Each row has a class, written after it.
[  51 -300  -31   35   67  135 -131  241  152  199  -98   13  -72   50
 -206    8    0 -241  -74 -240 -183  -36 -223  -15 -112  -48 -266   -9
   13  143 -208  -86   77 -136]
J_252
[-370 -101 -195 -167  326 -111 -244  663 -272   41 -307 -385   59  -61
 -511 -205  189 -168 -244 -228 -413 -124  -87  847  331 -141 -161  403
  119  696 -451 -268   32 -453]
J_879
[ -38  283 -127  126 -197   40   87 -168  233 -160  111  233 -159  -10
  146  120  -58  171  100  105  108  256  -87 -270  -42  227  283 -253
   47 -381  235  -86 -174   90]
J_857
[ 212  -41   77   29 -116   51   36 -206  107   49  135  160   -9  -29
  137   60  -84  -32   38   42   92  -24    2 -259 -135  -28  -35  -57
  -38 -133   79  124   57  120]
J_123
[-221  222  -54  125  -29  119  -52   88   74  -69 -100   87 -129   27
  -19   60   25   74  -26   19   22  186 -126   72   79  210  191 -107
   27  -95   25 -110 -168  -44]
J_896
[ 304 -167  250  -56  -19  -52   38 -248 -212  111   45   78  145   25
  162  -40   42  -71   -8   75  150 -256  242 -143 -131 -193 -203  191
 -131    6  -61  249  154  189]
J_857
[ 222  -17 -257 -159  -51 -212  169 -157  230 -100  398 -140   32 -142
   49   19 -141   63  203  -98 -110  -13 -111 -206  -45 -138   40  -90
  104  -79  140   -6  228  -40]
J_755
[ 125 -110  164 -153  -15  -82  289 -325  104 -169  349 -382  209 -109
  113 -164 -415   80  393  121  226 -180  143  -52  -54 -134  -42 -180
   38  -46  339   92  158   65]
J_568
[ -60   11  422   -1   -5  454   42   73 -432   44  -36 -249  155 -122
  -74 -243 -263   25  -13  -92  292 -275   57  611  229  -47 -102  242
 -250  464 -225  245  243  -31]
J_857
[  96  119    5   58 -152  297  -29   38 -131   81   48  150  -62  -76
  -33   16  -82  -25 -106 -156   73  -35 -176  134   26   31  -28  165
 -173  142 -235  118  158  -17]
J_18
[ 250 -191 -258 -204  172 -563 -112   34 -152  152 -227  194   68   70
 -159   93  609 -122 -244   36 -394  -91  101  -98  -93 -302 -203  354
   81  -11 -240  -26  -72   24]
J_500
[ -16  382  -24  197 -240  116   -9 -140   44  -80  -34  452 -179   35
  185  161  141  153  -72  149  150  263  -10 -278   17  221  273  -62
  -70 -393   82   13 -224  146]
J_500
[ 137  -80 -267 -197  126 -600  111 -173  146 -103   70  -71  104   -3
    9   28  242   67  138  141 -206    1  115 -254 -126 -165   13  -67
  195 -273  209 -110 -123   61]
J_755
[-291 -213 -315  -40  272 -165 -207  503  126   87 -249 -280  -81   49
 -413  -65  174 -118 -119 -205 -489   54 -179  290   95    7  -94  -32
  203  290 -187 -340 -161 -327]
J_252
[-388  182  -50  266   51  147 -264  367  -34   76 -523  371 -266  148
  -68  148  395  -32 -275   67 -112  319  -76   33   47  328  179  -45
   15 -144 -185 -277 -481  -27]
J_755
[  -2 -454  152   30  247  -59 -238  297  -78  284 -383  -54   48  172
 -155  -29  226 -336 -191  -38 -212 -168  116  -29 -125 -134 -366  123
   16  173 -258  -76  -83  -52]
J_857
[-264 -186  211   75   98  302   -9  135  128    6  -24 -363   40   -4
  -61 -164 -413  -93  191   -1  116  -67  -49  238   22  123  -68 -253
   70  195  123  -98  -46 -119]
J_667
[ -33  588 -204  133 -323  315   73  -30  -36 -194  216  293 -189 -136
  144  139 -102  280  -85  -69  162  289 -241   55  221  247  404   17
 -122 -124  -39   58   98   15]
J_755
[ -82 -143  151  -13   35  489   48  308 -102   62   50 -416   65 -147
 -253 -198 -385  -94   71 -309   41 -209 -230  563  201  -49 -201   93
 -130  503 -295    6  360 -242]
J_568
[ -82  243  -95   41  -54   97  -43   78 -103  -29  -27  104  -45  -46
  -44   34   43   66  -91  -50   -3   65 -162  201  118   76  102  118
  -38   29 -152  -14    7  -54]
J_568
[ 170   12  -51  175 -111 -177 -164 -266  179  128 -192  692 -168  210
  188  259  307  -97 -159  314  -23  240  121 -720 -328  113   26 -101
   46 -547  122  -25 -417  262]
J_123
[-130  188  399   17 -107  504  143   33 -443 -106   99 -339  152 -175
   -5 -263 -377  180   47  -80  370 -230    3  662  310   19   52  178
 -275  391 -144  241  297  -29]
J_123
[-280  289  263  418 -258  804 -123   95  126   13  -98  371 -330   22
  161  110 -283   27  -56  -37  354  291 -230   -7   33  492  236 -279
 -169 -116   25  -21 -149   49]
J_667
[ 264 -120 -163 -186   -9  -95  167  -88  203  -23  322 -159   61 -161
 -109  -35 -167    6  204 -211  -66 -100 -164  -19  -10 -181 -113  -30
   30   45   44   47  338  -81]
J_667
[-125  179 -473 -136  169 -492  -83  277  -91  -95 -272  -31  -61  -22
 -284   70  567  117 -233   -2 -469  139  -77  245  174  -58  143  223
  125   14 -182 -236 -205 -137]
J_123
[ 129  -39  183    2 -121  183  159 -233   51  -32  208  -52   35  -70
  118  -73 -289   40  217   38  236  -86   25  -93  -73   -5  -26 -109
  -91  -58  138  106  115   88]
J_755
[ -66  159 -157   -3   65 -287  -94   93 -117  -41 -263  186  -33   67
  -44   89  431   62 -207   89 -139  102   60   27   54   22  109  132
   47 -132  -75  -81 -223   38]
J_857
[-297 -198 -178 -173  321 -403   65  181  224 -184 -158 -494   84   10
 -203 -106   45   39  220  122 -287   28   21  276   80  -11   12 -257
  329   57  252 -337 -280 -152]
J_667
[ 304  146 -481 -242    2 -445   59   -9  -77  -47  259  -81   96 -144
 -171   35  206   61  -81 -205 -336 -120 -132   42  106 -309  -31  333
   45   46 -254   18  321 -135]
J_896
[  15  653  350  441 -461  899  -95 -111 -349   30   55  597 -195  -42
  387   94 -232  159 -304  -15  618  195  -38  -12  146  340  312  155
 -434  -88 -192  345   74  226]
J_252
[ 274 -146 -103 -352  187 -304   61   84 -396   86   33 -259  253 -137
 -293 -135  225   18 -104 -212 -227 -380   74  484  199 -430 -292  529
  -94  419 -408  152  447  -99]
J_18
[-147    5 -175  -49   63 -221  123  -98  377 -206  102 -174  -42  -36
   -2    6 -136  137  278  147  -71  158  -44  -63  -24  116  172 -411
  260 -203  422 -223 -245  -21]
J_667
[ -10   87   29  -96   22   95   53   68 -299  -32    2 -186   92 -115
 -143 -104  -15   72  -58 -122   26 -155  -38  488  192  -96  -18  244
 -118  317 -207  108  173  -69]
J_896
[  28  233  153   59 -216  398  193 -204   24 -132  345 -128   32 -163
  158  -78 -520  143  221  -41  352  -38 -124  128   85   97  130 -126
 -126   22  116  150  233   28]
J_568
[ -42  150 -351 -152   24 -135   61  207  -77  -95   71 -206    0 -146
 -277  -26  120  112  -45 -227 -293  -27 -209  382  221  -88   51  197
   29  216 -233 -124  184 -222]
J_18
[-160  -44 -123   81   55   54 -163  265   87   79 -209   96 -139   59
 -179   52  137 -104 -150  -82 -217  117 -157   68   22   80  -29   -1
   74   49 -165 -205 -148 -136]
J_252
[ 194  105 -277 -147  -89 -344  188 -271  190 -177  369  -17   21 -121
   92   50  -62  145  196   30  -79   55  -33 -276  -47 -105  137 -114
  113 -219  240  -24   77   28]
J_755
[ 127 -333   81 -139   38  -26  179 -161  329  -30  262 -270   75  -74
  -30  -84 -388  -81  336  -38   64 -108  -69  -79 -142 -113 -175 -284
  113    6  307   -5  166  -21]
J_252
[ 159  -53 -191  -19  -65 -161   45 -107  282  -11  103  167  -70   15
   48  127   28  -54   73   21 -110   99 -110 -354 -165  -18  -18 -133
   98 -240  118  -91  -32   18]
J_568
[-321   93  -97  -58  234 -144  -95  328 -306  -65 -267 -303   65  -29
 -230 -103  259   99 -175  -13 -213  -29   84  525  285   -9   93  200
   46  280 -194 -140  -99 -138]
J_123
[ 129  -50  -22 -153   22   62   50   86 -232   53   85 -211  123 -148
 -164 -122  -70  -26  -28 -209  -61 -229  -97  414  136 -197 -154  273
 -127  384 -279  124  310 -117]
J_755
[ 289  248   95  -55 -369  460  319 -374 -124 -130  522  -90   42 -259
   70 -112 -585  165  185 -160  390 -154 -227  239   40  -36   52   73
 -265  167  -12  343  500   34]
J_252
[ 101  101   74   17 -174  417   21   42 -184   62  193  -26   -4 -141
  -72  -48 -236    3  -53 -291  115 -151 -215  294  142  -30  -59  222
 -227  309 -299  192  396  -89]
J_879
[ 312 -185   37  -62 -136  194   93 -186  238   94  426  -51   24 -134
    3  -24 -456 -136  204 -189   79 -145 -206 -153 -148 -131 -207  -79
  -24   90   11  145  390  -52]
J_123
[ 411  109   19 -214  -60 -372  187 -418 -282  -74  209   75  216 -107
  213  -18  175  155   22  151  107 -216  256 -129  -21 -289   -4  286
 -111 -124   24  284  197  233]
J_755
[  39   77 -618 -282  226 -684 -177  412 -265  -11 -184  -72   20  -38
 -371   61  658  -56 -363 -198 -672  -50 -133  299  207 -321  -72  559
  163  230 -489 -234   75 -279]
J_857
[-126   20  259  101  -35  414  -46  124 -218   62 -136  -45  -17  -21
  -39  -85 -117  -26  -76  -54  163  -66  -23  336  130   79  -33   89
 -149  272 -163   86   20  -26]
J_500
[  23  -42  -18   76   39 -134 -119   26   33   96 -235  291  -60  121
    5   92  303  -71 -116  116  -96   74   75 -243 -105   30  -47   40
   19 -219  -52  -71 -233   80]
J_18
[ -73   28 -111 -127  133 -172    5  157 -191  -44 -121 -184   99  -58
 -169  -80  174   44  -74  -16 -136  -92   30  321  144  -96  -13  186
   44  145 -137  -70   20  -97]
J_667
[  54  234 -308  -65   11 -461  -29  -94  -13  -99 -122  285  -27   18
    5  139  457  147 -124  169 -192  131   66 -137   24  -12  172  114
   95 -294   11  -94 -253  100]
J_879
[-180   53  243  -31   15  398   69  138 -215  -48   80 -397  101 -161
 -132 -219 -373   54   83 -128  179 -163  -81  633  255   16  -11   74
 -116  456 -116   98  253 -142]
J_123
[  67 -117  303  202 -104  522 -176  130 -102  261 -130  283  -98   65
   26   40  -90 -238 -163 -157  165  -75 -108   -6  -70   68 -220  118
 -210  155 -298  138  113    5]
J_896
[  49  -37  197  123   -2   41 -159  -10 -172  145 -230  283   -3  130
  120   64  238  -94 -194  101   66  -50  172 -152  -79   20  -88  141
  -89  -94 -141   76 -110  148]
J_857
[ 349 -265 -459 -371  228 -882   45  -80   58    7   42 -106  170   -3
 -183   39  473  -53  -23    8 -527 -156   73 -178 -125 -434 -228  229
  233  -73  -53  -99   49  -36]
J_252
[ 360  294 -293 -192 -194 -441  309 -489  116 -280  443   53   76 -152
  191   59   32  295  193  101   50   23   50 -362  -48 -141  213  -27
   39 -433  303  101  143  175]
J_252
[-110  197 -318   -1   15 -354    4  -57  266 -174 -109  232 -169   21
   43  177  286  174    1  189 -182  319  -90 -197  -36  161  272 -221
  208 -392  279 -232 -391   68]
J_252
[ 352    8 -107 -221  -77   23  157  -65 -319   24  317 -225  176 -211
 -140 -124 -104    3  -31 -286  -42 -327  -92  316  126 -343 -161  410
 -157  397 -324  244  537 -111]
J_896
[ 105  168  194  212 -249  396   -6 -150  -18   64   43  376 -123   -5
  229  102  -94    2  -59   15  287   79  -57 -234  -86  151   87  -13
 -200 -201  -50  160   25  159]
J_755
[-508 -119  -17  143  202  275 -241  552   39   93 -351 -224 -149   51
 -291  -56  -63 -142 -146 -106 -229  126 -146  394  168  198   20  -97
  104  347 -165 -318 -230 -284]
J_18
[ 223  205 -132 -138 -147  -94  193 -194  -57 -136  273    5   69 -165
   -9    0  -29  169   88  -73   39  -72  -80   42   94 -117   64  150
  -86  -56  -30  122  269   19]
J_879
[ -21  -18  240  -36   -8   91  191 -233   18 -141  225 -363  178  -85
  112 -151 -431   81  280  130  272 -150   95   92   37  -31   12 -173
   21    0  269  102  109   56]
J_500
[ -65 -113   35  168   45  170 -265  284  -53  240 -395  311 -131  139
 -121   77  306 -199 -301  -53 -141   69  -55  -43  -64   81 -136  132
  -61   13 -316  -98 -190  -17]
J_252
[ 144  433 -120   64 -257   50  125 -241  -31 -168  239  266  -94  -96
  167  122   30  249  -15   -8  142  122  -69 -144   85   81  267   43
 -120 -266   43  135  118  109]
J_896
[-184  -98  611   67   38  561   61   49 -367   28  -57 -407  214  -58
   21 -305 -437    3   76   19  413 -300  127  557  169   26 -102   75
 -226  434  -76  226  177   18]
J_18
[ -21  250   78    1  -80  -15  154 -198  -44 -181   82   29    5  -48
  104   -2  -51  220  103  134  211   72   91   19   95   71  206  -74
  -53 -164  189   76  -35  106]
J_896
[   0 -190  -40   23   79   86 -172  284 -111  190 -166  -59   -7   52
 -209  -15  112 -203 -198 -213 -208 -124  -96  177   49  -97 -235  206
  -57  278 -353  -23  111 -148]
J_500
[ 170 -299   58   45    3  222  -87  109  149  239   61   16  -21   19
  -67    8 -123 -239    5 -240  -62 -126 -141  -96 -127  -66 -285   -7
  -55  147 -182   52  234  -78]
J_667
[-309  206  -91  113   65  -15 -130  215 -100  -64 -263   81 -110   42
  -57   41  218   92 -169   75  -88  187   13  179  140  185  222   -5
   54  -30  -45 -175 -290  -29]
J_857
[  35  276 -362 -110 -110 -468  242 -361  390 -359  262   78  -75  -74
  198  152   37  284  287  288  -84  244  -50 -303  -58   74  314 -317
  302 -519  497 -218 -237   90]
J_500
[  71 -100   32   -7  112  -56 -170  159 -261  190 -214   67   91   56
  -95   -3  241 -154 -248  -53 -128 -155   46   81   20 -140 -184  324
  -79  166 -358   54   64  -14]
J_879
[ -62 -295   77  -23  140   34   11  112  259   34  -30 -207   20    3
 -106  -66 -173 -140  167  -46  -26  -33  -72    9  -84   -1 -144 -247
  126   42  144 -109  -13  -85]
J_667
[ 110   11 -389 -255  102 -487   87   43  -36  -99  164 -280  120 -125
 -151  -29  171   71   -3  -98 -353  -96  -11  105  134 -267   25  170
  118  110  -69  -87  163 -142]
J_755
[ 264  110 -384  -92 -139 -175   39  -51  150  -14  184  264 -102  -74
  -68  159  123    3  -59 -156 -210  100 -247 -162  -42 -102    7  100
   16 -111 -113  -38  149  -53]
J_568
